Here is a tiny trained network, its code and every weight. The questions are about switching its units off for an input and a target symbol, where a switched-off unit gives its printed mean instead of its output.

import numpy as np


def w(rows, s, z=0):
    codes = np.array(rows[::2]) - 128.0
    scale = np.full(codes.shape[1], s)
    scale[-1] = z or s
    return codes * scale


def norm(h):
    return h / np.sqrt((h * h).mean(-1, keepdims=True) + 1e-5)


def f(y):
    return y / 2 * (1 + np.tanh(0.7978845608 * (y + 0.044715 * y**3)))


def softmax(a):
    e = np.exp(a - a.max(-1, keepdims=True))
    return e / e.sum(-1, keepdims=True)


def log_softmax(a):
    a = a - a.max(-1, keepdims=True)
    return a - np.log(np.exp(a).sum(-1, keepdims=True))


def net(x, mask):
    ids = ['αβδζηθμξπσφψ'.index(c) for c in x.split()]
    T = len(ids)
    res = E[ids] + P[:T]
    r = norm(res)
    for j in range(3):
        rows = slice(3 * j, 3 * j + 3)
        q, k, v = (r @ M[0][rows].T for M in (Q, K, V))
        z = softmax(np.where(np.tri(T) > 0, q @ k.T / 3**0.5, -1e9)) @ v
        o = O[0][rows]
        res = res + np.where(mask[j], z, o[:, -1]) @ o[:, :-1]
    y = f(norm(res) @ A[0][:, :-1].T + A[0][:, -1])
    res = res + np.where(mask[3:11], y, B[0][:, -1]) @ B[0][:, :-1]
    return log_softmax(norm(res)[-1] @ U[:, :-1].T + U[:, -1])


Q, K, V, O, A, B = {}, {}, {}, {}, {}, {}
E = w([
[139,129,185,102,45,146],'α',
[135,128,185,94,49,139],'β',
[129,123,192,86,47,125],'δ',
[177,182,12,143,50,87],'ζ',
[136,138,199,96,41,136],'η',
[133,110,171,101,55,135],'θ',
[100,228,112,149,202,101],'μ',
[141,147,197,101,37,147],'ξ',
[136,118,171,101,53,144],'π',
[138,139,192,99,47,142],'σ',
[219,17,89,71,178,100],'φ',
[126,150,214,76,30,106],'ψ',
],0.011)
P = w([
[69,128,171,61,152,254],'0',
[171,171,185,47,111,145],'1',
[168,166,171,61,107,127],'2',
[167,151,161,82,104,119],'3',
[165,143,151,103,103,127],'4',
[164,133,144,118,100,122],'5',
[162,120,136,133,99,131],'6',
[160,111,130,145,97,126],'7',
[160,102,126,153,94,126],'8',
[157,97,123,156,95,119],'9',
[160,92,127,165,93,113],'10',
[164,87,129,170,90,115],'11',
[167,81,129,170,89,111],'12',
],0.0094)
Q[0] = w([
[109,42,102,116,148,102],'head 0',
[167,48,180,90,93,159],'head 0',
[137,100,138,133,157,110],'head 0',
[41,96,187,151,183,175],'head 1',
[255,203,16,157,53,48],'head 1',
[157,119,152,154,186,86],'head 1',
[96,87,125,104,182,159],'head 2',
[84,154,71,140,186,107],'head 2',
[175,74,136,85,66,116],'head 2',
],0.0094)
K[0] = w([
[207,69,145,129,201,136],'head 0',
[228,96,163,73,142,96],'head 0',
[179,129,105,168,221,125],'head 0',
[43,231,229,207,80,95],'head 1',
[218,27,46,52,207,117],'head 1',
[63,231,155,122,214,148],'head 1',
[129,213,125,96,54,157],'head 2',
[94,150,77,10,17,202],'head 2',
[159,79,93,253,187,44],'head 2',
],0.0057)
V[0] = w([
[91,112,155,60,139,220],'head 0',
[37,104,137,157,167,150],'head 0',
[18,144,129,135,53,145],'head 0',
[133,36,153,77,72,119],'head 1',
[108,131,170,114,254,123],'head 1',
[195,71,54,48,185,156],'head 1',
[62,181,146,136,64,135],'head 2',
[36,224,169,138,116,176],'head 2',
[115,51,146,91,179,147],'head 2',
],0.0085)
O[0] = w([
[68,144,183,175,213,136,159],'head 0',
[133,174,214,104,143,122,31],'head 0',
[124,125,134,7,219,103,158],'head 0',
[147,74,203,144,196,71,161],'head 1',
[221,94,57,196,40,106,2],'head 1',
[184,131,186,254,196,133,154],'head 1',
[178,140,220,149,130,166,169],'head 2',
[99,149,206,155,160,129,162],'head 2',
[136,142,90,41,160,123,56],'head 2',
],0.0077,0.0093)
A[0] = w([
[205,47,52,108,104,116,133],'neuron 0',
[106,158,193,62,178,134,63],'neuron 1',
[122,25,120,68,134,115,253],'neuron 2',
[184,209,109,134,136,98,118],'neuron 3',
[94,133,161,111,182,151,231],'neuron 4',
[122,103,163,48,26,242,32],'neuron 5',
[161,114,6,159,13,141,91],'neuron 6',
[113,150,166,92,115,151,163],'neuron 7',
],0.013,0.0057)
B[0] = w([
[26,100,102,86,212,21,144],'neuron 0',
[123,197,171,159,108,157,232],'neuron 1',
[68,69,105,179,109,48,174],'neuron 2',
[116,40,105,116,105,113,156],'neuron 3',
[155,80,120,127,107,114,249],'neuron 4',
[129,203,253,156,173,100,155],'neuron 5',
[145,152,159,128,4,157,158],'neuron 6',
[146,116,103,121,190,95,197],'neuron 7',
],0.013)
U = w([
[74,252,186,133,197,127,255],'α',
[246,77,192,254,108,44,19],'β',
[78,88,54,80,199,83,251],'δ',
[81,161,115,150,8,195,162],'ζ',
[150,154,113,131,147,143,82],'η',
[161,153,114,129,144,143,72],'θ',
[151,159,112,130,141,138,76],'μ',
[161,156,108,131,145,139,74],'ξ',
[152,165,106,133,145,134,73],'π',
[154,152,111,132,148,139,72],'σ',
[144,156,114,128,143,148,82],'φ',
[146,159,111,138,139,144,77],'ψ',
],0.0082,0.0067)

Each question gives the input, a string of symbols that net reads in full, and the target symbol t.
The units are the heads (3 rows each of Q, K, V and O) and the neurons (one row each of A and B). Each row of codes is followed by its name. A weight is (code - 128) times the scale printed after its matrix; where a second scale follows, it is the last column's (O, A, B and U).
mask holds one flag per unit, heads first, then neurons. A switched-off unit (its flag False) gives its mean, the last column of its rows in O or B, instead of its output. The means were averaged over made-up inputs and are rounded, as every weight is.
A unit's drop is (log p(t) with every unit on - log p(t) with that unit switched off) / (log p(t) with every unit on - log p(t) with every unit switched off).
The circuit of an input: a set's keep is (log p(t) with only the set's units on - log p(t) with every unit switched off) / (log p(t) with every unit on - log p(t) with every unit switched off). Starting from all 11 units, units are removed one at a time, each time the one whose removal leaves the highest keep (on an exact tie, the one counted first), for as long as the keep stays at least 0.8.
circuit, biggest first: the units of the circuit, biggest drop first
unit that matters most: the unit with the biggest drop
k most important neurons: the k neurons with the biggest drops, biggest first
which heads matter: for each layer, one digit per head in row order, 1 if its drop is at least 0.15 and else 0, layers parted by /
drop when u is switched off: that unit's drop, to one decimal
input η β μ ζ μ ζ ζ α ζ φ ξ ζ, target δ: circuit, biggest first -> (head 2)
input φ ζ θ α ζ α α, target δ: which heads matter -> 011
input ζ μ ζ ζ μ η ζ μ, target δ: which heads matter -> 110
input σ α μ θ δ η ζ θ η π μ μ φ, target δ: which heads matter -> 000
input β ζ ζ σ δ ζ ζ ζ, target ζ: which heads matter -> 101
input μ φ ζ σ ζ ζ ζ α ξ, target δ: circuit, biggest first -> (head 2; neuron 0; head 0)
input η μ β ζ ζ μ ψ μ, target δ: which heads matter -> 111
input ψ ζ ζ π φ δ ψ, target δ: which heads matter -> 001
input π ζ μ μ, target β: which heads matter -> 111
input θ π β ζ π σ β μ ζ δ φ θ ψ, target δ: circuit, biggest first -> (head 2; neuron 1)
input β β ζ μ σ ζ φ ζ ζ ζ μ, target β: circuit, biggest first -> (head 1; head 0)
input δ θ ψ σ σ ζ, target α: 2 most important neurons -> (neuron 1; neuron 2)
input ζ ζ φ μ α, target β: 4 most important neurons -> (neuron 1; neuron 7; neuron 2; neuron 5)
input ζ δ ζ ζ, target δ: unit that matters most -> head 1
input φ ζ ξ, target δ: circuit, biggest first -> (head 2; head 1; neuron 0)
input β ζ φ α ξ ζ ζ π β π ζ θ, target δ: 2 most important neurons -> (neuron 0; neuron 1)
input μ θ ψ ζ, target α: 3 most important neurons -> (neuron 1; neuron 2; neuron 6)
input δ φ μ β, target β: 2 most important neurons -> (neuron 1; neuron 7)
input θ μ θ β α μ ψ σ ζ ζ θ ζ ζ, target ζ: drop when head 2 is switched off -> 1.3
input μ θ α ζ φ θ, target δ: drop when neuron 0 is switched off -> 0.7
input ζ ζ ζ π π η β μ φ φ π, target δ: drop when head 2 is switched off -> 1.4
